[-6 4 -10 -1 -10 11 3 -13 -13 4 1 16 -12 0 11 20 3 29 -3 -5 -4]  (41) <49>
[-4 5 -1 -2 -4 18 -4 -17 -12 -1 1 7 -5 -6 8 3 0 34 -6 -2 -7]  (41) <49>
[-1 19 -1 2 -8 16 -13 -11 -7 -3 3 5 -11 3 10 -2 -9 35 -7 3 -17]  (41) <53>
[-15 11 -3 -6 -15 -15 3 -12 -13 3 2 6 -4 -2 12 3 2 33 -7 2 -10]  (41) <49>
[-10 0 3 -1 0 10 -3 -2 -1 2 -5 3 -3 -17 -4 2 -2 12 2 6 -1]  (41) <49>
[-9 0 -3 -17 -14 6 0 -7 -2 2 3 12 -14 1 17 15 2 22 -16 1 -7]  (41) <56>
[-2 -7 -1 -9 -7 -3 3 -18 -16 10 -7 19 -16 -2 22 10 -8 42 1 12 -18]  (40) <53>
[-5 13 -6 -10 -12 5 0 -4 -2 5 -9 15 -10 -4 16 9 3 39 -7 -1 -4]  (41) <56>
[1 -3 1 -3 -12 2 10 -13 -10 5 -2 12 -5 4 9 13 8 9 -2 -1 6]  (40) <45>
[0 -29 16 -1 -4 0 6 -7 -20 22 -2 9 -7 -8 17 13 0 11 -3 0 9]  (41) <49>
[-19 9 -7 -3 -13 17 -7 -13 -15 3 5 17 -24 -13 13 10 1 52 -4 1 -8]  (41) <49>
[2 -27 -18 4 -15 1 10 -26 -17 26 8 10 -12 1 23 18 14 29 21 -15 7]  (40) <49>
[-8 11 -10 1 -22 5 6 -11 -19 1 5 23 -11 -4 16 7 4 47 -6 9 -17]  (41) <49>
[-11 -5 -2 -10 -3 14 -4 -6 -5 6 3 6 -6 -15 9 7 3 31 -1 -2 8]  (41) <49>
[-5 -2 -2 2 -15 16 0 -8 -4 8 7 6 -8 -6 4 13 1 32 -5 -3 -3]  (40) <49>
[-5 0 1 -7 -10 0 1 -6 11 5 -7 15 -6 -3 11 7 -5 9 3 -1 0]  (41) <45>
[-6 -4 -6 -4 -1 -7 -14 -14 -2 3 -8 5 -7 -1 3 1 3 14 -3 1 3]  (41) <45>
[-6 6 -2 -5 -12 6 -13 0 7 6 5 10 -7 4 5 1 -14 17 -7 -4 -1]  (41) <53>
[-1 3 0 -11 0 8 -1 -6 2 -2 -1 4 0 -9 -18 2 -2 4 6 -3 1]  (41) <45>
[-4 3 -2 -8 -1 5 -4 -10 -2 11 -4 4 -2 -10 6 8 4 10 -1 -9 6]  (40) <56>
[-1 -29 11 -22 5 4 0 -7 -2 14 -5 12 -8 -12 13 15 -10 18 0 -2 1]  (41) <53>
[-7 11 2 -4 -5 0 -2 -14 -11 -7 -24 11 -4 9 0 -3 0 15 2 10 -9]  (41) <45>
[16 -17 -12 15 -28 4 10 -15 -9 25 4 19 -10 16 30 30 15 33 -7 -13 10]  (41) <49>
[-7 -4 -6 -11 0 -2 -5 -5 -1 6 -6 4 -4 -4 11 -1 -8 13 9 -5 5]  (41) <53>
[-2 -8 -8 -4 -6 9 -3 -18 2 5 7 6 -7 -14 8 9 -1 10 -2 -13 -1]  (41) <49>
[-4 -6 -8 0 -8 4 -7 -8 6 9 1 -3 -7 -7 14 2 4 8 0 -13 7]  (40) <49>
[3 -4 1 -5 0 8 2 -7 -10 7 -5 7 -9 -9 14 4 -8 31 1 7 7]  (41) <56>
[1 -9 -4 4 -8 17 0 -13 -17 19 1 11 -24 -9 13 5 1 34 0 10 0]  (40) <49>
[2 -6 -6 -1 -2 1 1 -13 -14 13 -5 12 -7 3 17 13 3 32 -4 -7 5]  (40) <56>
[-6 2 -2 -2 -10 3 0 -9 -3 -1 -14 3 -14 -5 6 11 -2 13 -4 -10 -2]  (41) <56>
[-8 2 -7 -11 3 -3 1 -10 1 3 -5 13 -2 0 12 12 1 17 -4 -6 -3]  (41) <56>

[2 -2 3 -1 -4 8 -8 -8 3 -2 2 7 6 2 2 -3 2 -7 3 0 2]  <30> <251>
[-2 -2 5 8 -6 0 -8 -11 1 10 -11 12 2 -5 -4 -2 -5 -8 7 -2 2]  <30> <251>
[-5 -2 2 13 -2 -6 -5 -3 -2 21 -8 25 4 -2 0 5 -9 -3 3 3 0]  <30> <247>
[2 -5 2 15 -14 2 -7 7 1 0 -21 16 -2 -7 -6 -1 0 2 15 -7 3]  <41> <243>
[-1 -6 -1 7 -7 11 -2 -4 0 -3 -6 17 5 -1 2 3 -2 -4 6 1 -1]  <30> <251>
[-8 -2 1 13 -6 -11 -7 -11 1 21 -18 25 -1 -9 4 -1 -12 0 8 -4 4]  <30> <247>
[8 -2 5 8 -8 -4 -4 1 2 25 -22 16 3 0 -7 1 -4 -3 3 -1 1]  <41> <251>
[9 -2 4 -7 -4 1 1 2 5 21 -12 5 8 4 -14 0 1 0 -11 5 -3]  <41> <243>
[13 -6 6 4 -12 19 -4 2 -3 7 -12 17 12 12 -12 -1 6 -10 6 4 -2]  <41> <243>
[-14 -4 8 23 -6 -38 -1 4 0 49 -50 22 -11 -27 -6 11 -22 9 -3 -2 0]  <44> <250>
[9 -7 2 1 -9 5 -4 4 1 13 -20 1 4 2 -16 -3 -2 -3 4 -4 2]  <31> <247>
[-3 -8 -1 20 -9 1 -8 -3 -3 7 -13 22 2 -7 2 -1 -4 -5 9 -1 4]  <30> <247>
[8 -5 6 8 -11 10 -6 -3 6 -1 -16 -3 2 -3 -11 -1 2 -3 4 -9 4]  <31> <251>
[5 -4 6 0 -13 1 2 0 4 22 -22 22 9 -6 -10 8 -5 -3 -3 3 0]  <44> <251>
[10 -7 6 -6 -11 17 0 -2 3 -10 -11 8 8 -1 -9 0 5 -6 1 -3 1]  <41> <251>
[-7 -2 0 14 -6 12 -9 -2 -3 -5 -6 8 -1 -7 6 -7 -3 0 14 -4 5]  <30> <243>
[7 -4 7 -1 -7 6 1 -1 6 11 -22 6 3 -1 -14 2 2 0 1 -2 0]  <44> <251>
[7 -3 7 -7 -1 2 4 -6 1 0 0 5 7 2 -9 3 2 -6 -10 3 -2]  <41> <251>
[3 -4 7 8 -8 13 -8 -3 7 2 -12 11 5 3 -4 -7 0 -5 6 -2 4]  <32> <247>
[4 -5 1 4 -8 8 2 1 4 1 -12 13 -7 -3 -6 4 4 0 0 1 -1]  <44> <247>
[1 -3 6 8 -12 4 -7 -5 8 12 -16 13 4 -4 -7 -2 2 -4 8 -2 0]  <41> <247>
[-3 -3 5 15 -10 5 -5 -2 4 6 -18 18 3 -5 -1 0 -7 -6 9 -7 3]  <30> <251>
[2 -3 6 -2 -5 5 -3 -2 3 4 -10 5 10 2 -6 -2 0 -7 -1 -2 2]  <41> <250>
[-4 -8 3 7 -10 3 -2 8 6 15 -22 14 0 -5 -9 4 0 1 6 -3 2]  <41> <243>
[15 -8 8 -3 -16 27 -6 -4 4 -11 -9 4 14 6 -10 -6 3 -14 3 -5 0]  <44> <250>
[3 -2 6 10 -9 -3 -2 7 8 22 -16 11 -2 1 -13 3 -2 0 5 0 0]  <31> <251>
[5 -2 8 1 -6 0 -4 0 2 5 -15 -5 -4 -2 -10 -1 1 4 -3 -4 1]  <31> <250>
[4 -2 4 6 -5 0 -5 -2 1 23 -16 15 5 1 -9 2 -4 -4 1 0 1]  <44> <250>
[10 -1 7 -10 -4 0 -1 -4 5 8 -14 -6 6 3 -12 0 2 0 -7 -1 1]  <31> <250>
[7 -2 2 4 -6 0 -3 0 6 15 -22 6 4 1 -14 1 -1 -6 -4 -3 3]  <41> <251>
[12 -9 4 2 -13 8 -3 1 7 14 -24 6 11 3 -23 -1 2 -6 0 -1 3]  <41> <247>
[3 -6 8 4 -14 3 0 -1 6 -1 -21 5 4 -9 -7 -4 0 1 -2 -6 2]  <31> <250>
[2 -6 2 -2 -3 22 -4 -16 1 -18 11 9 12 4 10 -5 4 -9 6 -1 -2]  <30> <243>
[5 -5 6 7 -13 -1 -3 0 7 18 -25 14 3 -3 -12 3 -2 -1 0 -1 -2]  <44> <250>
[10 -8 10 9 -14 -4 -3 0 8 28 -38 13 7 -3 -20 4 -2 0 -1 0 3]  <41> <251>
[5 -6 7 10 -14 4 -13 1 4 22 -27 6 3 -9 -19 1 -16 -1 13 -6 5]  <44> <251>
[0 -12 3 14 -19 11 -3 4 1 -2 -27 16 1 -13 -4 -6 1 0 12 -10 1]  <44> <243>
[5 -11 6 8 -17 22 -7 1 5 -11 -23 16 8 -7 -5 -6 5 -3 9 -3 5]  <41> <243>
[7 -5 1 17 -10 9 -12 0 3 15 -16 12 8 6 -11 -5 2 -3 15 -1 1]  <44> <243>
[-3 -3 2 0 0 4 -4 -10 -2 0 13 12 7 -1 8 0 -1 -5 -1 2 -2]  <30> <247>
